Below are the code and all the weights of a small trained network. Each question names an input and a target symbol and asks about switching units off, where a switched-off unit gives its printed mean instead of its output.

import numpy as np


def w(rows, s, z=0):
    codes = np.array(rows[::2]) - 128.0
    scale = np.full(codes.shape[1], s)
    scale[-1] = z or s
    return codes * scale


def norm(h):
    return h / np.sqrt((h * h).mean(-1, keepdims=True) + 1e-5)


def softmax(a):
    e = np.exp(a - a.max(-1, keepdims=True))
    return e / e.sum(-1, keepdims=True)


def log_softmax(a):
    a = a - a.max(-1, keepdims=True)
    return a - np.log(np.exp(a).sum(-1, keepdims=True))


def net(x, mask):
    ids = ['ΓΘΠΦαβδζημξστψω'.index(c) for c in x.split()]
    T = len(ids)
    res = E[ids] + P[:T]
    u = 0
    for l in range(2):
        r = norm(res)
        for j in range(3):
            rows = slice(2 * j, 2 * j + 2)
            q, k, v = (r @ M[l][rows].T for M in (Q, K, V))
            z = softmax(np.where(np.tri(T) > 0, q @ k.T / 2**0.5, -1e9)) @ v
            o = O[l][rows]
            res = res + np.where(mask[u + j], z, o[:, -1]) @ o[:, :-1]
        u += 3
    return log_softmax(norm(res)[-1] @ U[:, :-1].T + U[:, -1])


Q, K, V, O = {}, {}, {}, {}
E = w([
[81,161,122],'Γ',
[120,173,144],'Θ',
[99,44,107],'Π',
[192,45,131],'Φ',
[89,110,129],'α',
[117,137,86],'β',
[79,91,114],'δ',
[198,88,80],'ζ',
[3,146,187],'η',
[175,86,161],'μ',
[106,118,83],'ξ',
[127,189,146],'σ',
[81,108,88],'τ',
[138,195,111],'ψ',
[207,161,124],'ω',
],0.0068)
P = w([
[58,131,132],'0',
[41,148,4],'1',
[119,90,66],'2',
[74,115,108],'3',
[101,117,81],'4',
[89,104,146],'5',
],0.0042)
Q[0] = w([
[203,103,230],'L0H0',
[69,52,157],'L0H0',
[97,35,121],'L0H1',
[76,140,3],'L0H1',
[45,86,18],'L0H2',
[75,56,179],'L0H2',
],0.008)
K[0] = w([
[118,251,45],'L0H0',
[233,171,161],'L0H0',
[58,52,164],'L0H1',
[2,166,201],'L0H1',
[129,161,246],'L0H2',
[143,228,153],'L0H2',
],0.0074)
V[0] = w([
[136,153,247],'L0H0',
[207,116,144],'L0H0',
[133,192,193],'L0H1',
[126,105,109],'L0H1',
[131,194,125],'L0H2',
[97,163,31],'L0H2',
],0.012)
O[0] = w([
[236,51,180,65],'L0H0',
[158,195,223,1],'L0H0',
[201,48,180,114],'L0H1',
[104,158,119,133],'L0H1',
[194,107,86,129],'L0H2',
[61,157,2,197],'L0H2',
],0.0072,0.0063)
Q[1] = w([
[3,74,115],'L1H0',
[68,187,50],'L1H0',
[86,71,104],'L1H1',
[77,68,174],'L1H1',
[57,155,153],'L1H2',
[214,152,106],'L1H2',
],0.014)
K[1] = w([
[246,78,242],'L1H0',
[86,29,210],'L1H0',
[47,94,131],'L1H1',
[119,147,245],'L1H1',
[198,109,111],'L1H2',
[39,84,150],'L1H2',
],0.012)
V[1] = w([
[133,77,195],'L1H0',
[6,121,156],'L1H0',
[10,110,157],'L1H1',
[69,118,186],'L1H1',
[180,205,122],'L1H2',
[134,86,209],'L1H2',
],0.013)
O[1] = w([
[212,122,170,164],'L1H0',
[89,64,253,205],'L1H0',
[254,102,213,255],'L1H1',
[238,152,109,141],'L1H1',
[121,189,209,31],'L1H2',
[113,195,36,51],'L1H2',
],0.0089,0.008)
U = w([
[117,98,105,255],'Γ',
[147,109,20,103],'Θ',
[110,140,148,50],'Π',
[198,183,223,154],'Φ',
[128,102,135,136],'α',
[73,147,107,61],'β',
[92,97,142,65],'δ',
[44,223,193,154],'ζ',
[231,2,124,128],'η',
[221,213,132,99],'μ',
[99,151,116,48],'ξ',
[139,137,50,84],'σ',
[76,127,119,54],'τ',
[84,129,86,55],'ψ',
[148,215,93,89],'ω',
],0.0089,0.0093)

Each question gives the input, a string of symbols that net reads in full, and the target symbol t.
The units are the heads (2 rows each of Q, K, V and O). Each row of codes is followed by its name. A weight is (code - 128) times the scale printed after its matrix; where a second scale follows, it is the last column's (O and U).
mask holds one flag per head, layer by layer. A switched-off head (its flag False) gives its mean, the last column of its rows in O, instead of its output. The means were averaged over made-up inputs and are rounded, as every weight is.
A unit's drop is (log p(t) with every unit on - log p(t) with that unit switched off) / (log p(t) with every unit on - log p(t) with every unit switched off).
The circuit of an input: a set's keep is (log p(t) with only the set's units on - log p(t) with every unit switched off) / (log p(t) with every unit on - log p(t) with every unit switched off). Starting from all 6 units, units are removed one at a time, each time the one whose removal leaves the highest keep (on an exact tie, the one counted first), for as long as the keep stays at least 0.8.
circuit, biggest first: the units of the circuit, biggest drop first
which heads matter: for each layer, one digit per head in row order, 1 if its drop is at least 0.15 and else 0, layers parted by /
drop when u is switched off: that unit's drop, to one decimal
input Φ Φ η ζ, target Φ: circuit, biggest first : [L0H2; L0H0; L1H2]
input ζ δ ψ, target ζ: circuit, biggest first : [L0H0; L1H2]
input Φ ζ η μ Φ, target Φ: circuit, biggest first : [L0H2; L0H0; L1H2]
input ζ σ Φ Γ, target ζ: circuit, biggest first : [L0H0]
input ζ ζ μ, target ζ: circuit, biggest first : [L0H0; L0H1]
input ζ δ Φ δ, target ζ: circuit, biggest first : [L0H0; L0H1]
input Φ η η Φ η, target Φ: which heads matter : 101 / 010
input Φ η Θ, target Φ: circuit, biggest first : [L0H0; L1H2]
input Φ η μ η δ, target Φ: circuit, biggest first : [L0H0; L0H2; L1H2]
input Φ Π μ ζ ξ, target Φ: circuit, biggest first : [L0H2; L0H0]
input Φ Θ δ, target Φ: circuit, biggest first : [L0H0; L1H2]
input Φ ζ Φ Φ Φ, target Φ: drop when L1H1 is switched off : 0.2
input ζ ζ β Φ, target ζ: drop when L1H2 is switched off : 0.1
input β Φ ζ β ζ η, target ζ: circuit, biggest first : [L0H0]
input Φ Θ Φ η Φ σ, target Φ: drop when L1H2 is switched off : 0.1
